Below is a small trained network, with its code and all its weights. Each question gives an input and a target symbol and asks what happens when units are switched off, that is, made to give their printed mean instead of their output.

import numpy as np


def w(rows, s, z=0):
    codes = np.array(rows[::2]) - 128.0
    scale = np.full(codes.shape[1], s)
    scale[-1] = z or s
    return codes * scale


def f(y):
    return np.maximum(y, 0)


def softmax(a):
    e = np.exp(a - a.max(-1, keepdims=True))
    return e / e.sum(-1, keepdims=True)


def log_softmax(a):
    a = a - a.max(-1, keepdims=True)
    return a - np.log(np.exp(a).sum(-1, keepdims=True))


def net(x, mask):
    ids = ['δζηλμξπσφψ'.index(c) for c in x.split()]
    T = len(ids)
    res = E[ids] + P[:T]
    r = res
    for j in range(3):
        rows = slice(4 * j, 4 * j + 4)
        q, k, v = (r @ M[0][rows].T for M in (Q, K, V))
        z = softmax(np.where(np.tri(T) > 0, q @ k.T / 4**0.5, -1e9)) @ v
        o = O[0][rows]
        res = res + np.where(mask[j], z, o[:, -1]) @ o[:, :-1]
    y = f(res @ A[0][:, :-1].T + A[0][:, -1])
    res = res + np.where(mask[3:15], y, B[0][:, -1]) @ B[0][:, :-1]
    return log_softmax(res[-1] @ U[:, :-1].T + U[:, -1])


Q, K, V, O, A, B = {}, {}, {}, {}, {}, {}
E = w([
[106,7,68,128,124],'δ',
[141,59,9,154,211],'ζ',
[32,249,132,54,117],'η',
[227,14,102,186,141],'λ',
[116,30,210,113,49],'μ',
[59,112,66,159,96],'ξ',
[46,162,117,122,194],'π',
[92,171,176,231,139],'σ',
[178,82,198,128,240],'φ',
[183,156,43,20,120],'ψ',
],0.018)
P = w([
[27,7,45,119,122],'0',
[55,87,50,130,154],'1',
[73,102,93,128,130],'2',
[89,107,104,128,121],'3',
[94,114,122,121,103],'4',
[100,116,131,122,96],'5',
[106,123,137,125,87],'6',
[115,125,137,120,86],'7',
[123,136,144,131,90],'8',
[130,138,142,140,91],'9',
[139,138,138,136,94],'10',
[150,143,135,140,99],'11',
[154,143,135,139,104],'12',
[167,126,136,152,103],'13',
],0.011)
Q[0] = w([
[76,104,150,147,61],'head 0',
[124,125,225,134,121],'head 0',
[60,94,118,168,171],'head 0',
[110,144,176,160,153],'head 0',
[69,208,115,78,144],'head 1',
[206,105,44,134,188],'head 1',
[196,136,212,174,146],'head 1',
[61,139,39,110,191],'head 1',
[128,172,122,203,1],'head 2',
[120,83,101,100,104],'head 2',
[142,52,88,141,47],'head 2',
[116,146,68,145,220],'head 2',
],0.009)
K[0] = w([
[39,86,122,116,64],'head 0',
[70,114,184,148,151],'head 0',
[89,84,94,132,58],'head 0',
[55,96,145,91,149],'head 0',
[63,203,171,146,163],'head 1',
[215,134,63,127,167],'head 1',
[137,124,160,114,185],'head 1',
[89,181,47,138,147],'head 1',
[2,110,99,186,70],'head 2',
[128,100,108,90,94],'head 2',
[122,47,109,135,148],'head 2',
[122,152,137,115,190],'head 2',
],0.0098)
V[0] = w([
[46,77,65,141,85],'head 0',
[66,151,88,132,92],'head 0',
[2,49,84,167,148],'head 0',
[93,148,141,170,6],'head 0',
[26,141,163,215,160],'head 1',
[214,122,71,73,60],'head 1',
[18,206,96,110,212],'head 1',
[116,50,86,47,68],'head 1',
[202,106,142,107,181],'head 2',
[139,187,109,62,189],'head 2',
[155,89,145,111,83],'head 2',
[90,113,134,4,185],'head 2',
],0.0064)
O[0] = w([
[77,84,74,118,164,209],'head 0',
[103,119,2,160,192,128],'head 0',
[120,193,75,116,151,255],'head 0',
[75,161,66,94,176,45],'head 0',
[175,98,157,111,75,113],'head 1',
[71,88,7,107,238,129],'head 1',
[126,110,113,96,186,146],'head 1',
[153,209,106,104,156,213],'head 1',
[47,13,73,101,188,175],'head 2',
[73,147,40,155,167,130],'head 2',
[108,178,116,120,166,130],'head 2',
[52,82,91,62,91,213],'head 2',
],0.0045,0.0065)
A[0] = w([
[215,147,163,125,6,146],'neuron 0',
[127,209,123,241,155,99],'neuron 1',
[157,118,233,107,36,129],'neuron 2',
[198,80,101,57,205,185],'neuron 3',
[69,110,54,114,99,194],'neuron 4',
[62,97,160,145,51,65],'neuron 5',
[136,172,155,76,66,2],'neuron 6',
[118,63,75,46,114,86],'neuron 7',
[62,203,130,105,226,88],'neuron 8',
[127,192,168,148,145,168],'neuron 9',
[18,98,182,198,142,129],'neuron 10',
[177,145,74,163,147,93],'neuron 11',
],0.011,0.0045)
B[0] = w([
[1,124,86,113,134,147],'neuron 0',
[153,66,180,160,128,142],'neuron 1',
[250,149,130,102,137,163],'neuron 2',
[40,132,230,142,59,250],'neuron 3',
[139,196,171,121,170,235],'neuron 4',
[135,104,45,191,118,139],'neuron 5',
[77,108,58,127,180,136],'neuron 6',
[147,82,83,159,78,217],'neuron 7',
[180,38,130,112,95,177],'neuron 8',
[64,53,135,148,146,140],'neuron 9',
[148,105,28,158,212,171],'neuron 10',
[138,195,214,158,46,151],'neuron 11',
],0.0081,0.014)
U = w([
[98,93,53,148,122,173],'δ',
[75,182,131,152,148,201],'ζ',
[136,192,133,84,167,232],'η',
[248,166,142,149,71,188],'λ',
[239,99,56,119,99,75],'μ',
[149,239,96,160,183,193],'ξ',
[164,112,65,93,200,52],'π',
[167,137,93,196,145,2],'σ',
[153,97,161,97,163,56],'φ',
[146,151,118,75,71,58],'ψ',
],0.012,0.007)

Each question gives the input, a string of symbols that net reads in full, and the target symbol t.
The units are the heads (4 rows each of Q, K, V and O) and the neurons (one row each of A and B). Each row of codes is followed by its name. A weight is (code - 128) times the scale printed after its matrix; where a second scale follows, it is the last column's (O, A, B and U).
mask holds one flag per unit, heads first, then neurons. A switched-off unit (its flag False) gives its mean, the last column of its rows in O or B, instead of its output. The means were averaged over made-up inputs and are rounded, as every weight is.
A unit's drop is (log p(t) with every unit on - log p(t) with that unit switched off) / (log p(t) with every unit on - log p(t) with every unit switched off).
The circuit of an input: a set's keep is (log p(t) with only the set's units on - log p(t) with every unit switched off) / (log p(t) with every unit on - log p(t) with every unit switched off). Starting from the 12 units with the biggest drops (on a tie, the unit counted first), units are removed one at a time, each time the one whose removal leaves the highest keep (on an exact tie, the one counted first), for as long as the keep stays at least 0.8.
circuit, biggest first: the units of the circuit, biggest drop first
most important unit: the unit with the biggest drop
top k neurons: the k neurons with the biggest drops, biggest first
which heads matter: for each layer, one digit per head in row order, 1 if its drop is at least 0.15 and else 0, layers parted by /
drop of u: that unit's drop, to one decimal
input ψ φ ψ η, target δ: circuit, biggest first : neuron 8; neuron 6
input ψ λ η, target δ: circuit, biggest first : neuron 8
input μ μ δ φ σ, target δ: circuit, biggest first : head 0; neuron 8
input σ σ ξ δ μ ξ ξ φ φ ψ ξ, target ξ: circuit, biggest first : head 0; neuron 3; neuron 4
input η η ψ ψ φ σ, target δ: circuit, biggest first : neuron 4; neuron 10
input η ξ φ, target δ: which heads matter : 101
input φ ψ π φ π φ φ ψ σ, target σ: top 3 neurons : neuron 2; neuron 1; neuron 3
input λ φ δ ψ μ, target μ: which heads matter : 000
input φ δ ξ φ φ φ ξ π ψ, target δ: top 4 neurons : neuron 0; neuron 6; neuron 7; neuron 4
input ξ φ μ φ φ μ φ η ψ ψ σ, target σ: circuit, biggest first : neuron 1; neuron 10
input ζ φ λ ξ ζ φ ξ φ ψ μ, target δ: which heads matter : 110
input ξ φ ψ π, target π: top 4 neurons : neuron 8; neuron 4; neuron 3; neuron 10
input δ ζ ψ ψ η ξ ψ φ ζ φ φ ζ π, target δ: which heads matter : 000
input φ φ λ φ φ σ δ φ φ φ μ φ φ π, target δ: most important unit : neuron 4
input π ψ ζ, target ζ: circuit, biggest first : neuron 4; neuron 3
input φ φ ξ δ π φ φ ψ, target δ: circuit, biggest first : head 0; neuron 0; neuron 6
input σ ψ φ, target δ: which heads matter : 001
input φ ζ λ, target λ: which heads matter : 000
input ψ φ φ π φ ζ ψ ψ φ ψ φ ζ, target ζ: top 2 neurons : neuron 3; neuron 11
input φ σ μ ξ, target ξ: which heads matter : 101
input ψ φ φ φ φ φ φ, target λ: most important unit : head 0
input φ ξ ξ δ δ ζ φ δ φ ξ φ π, target π: drop of head 1 : -0.1
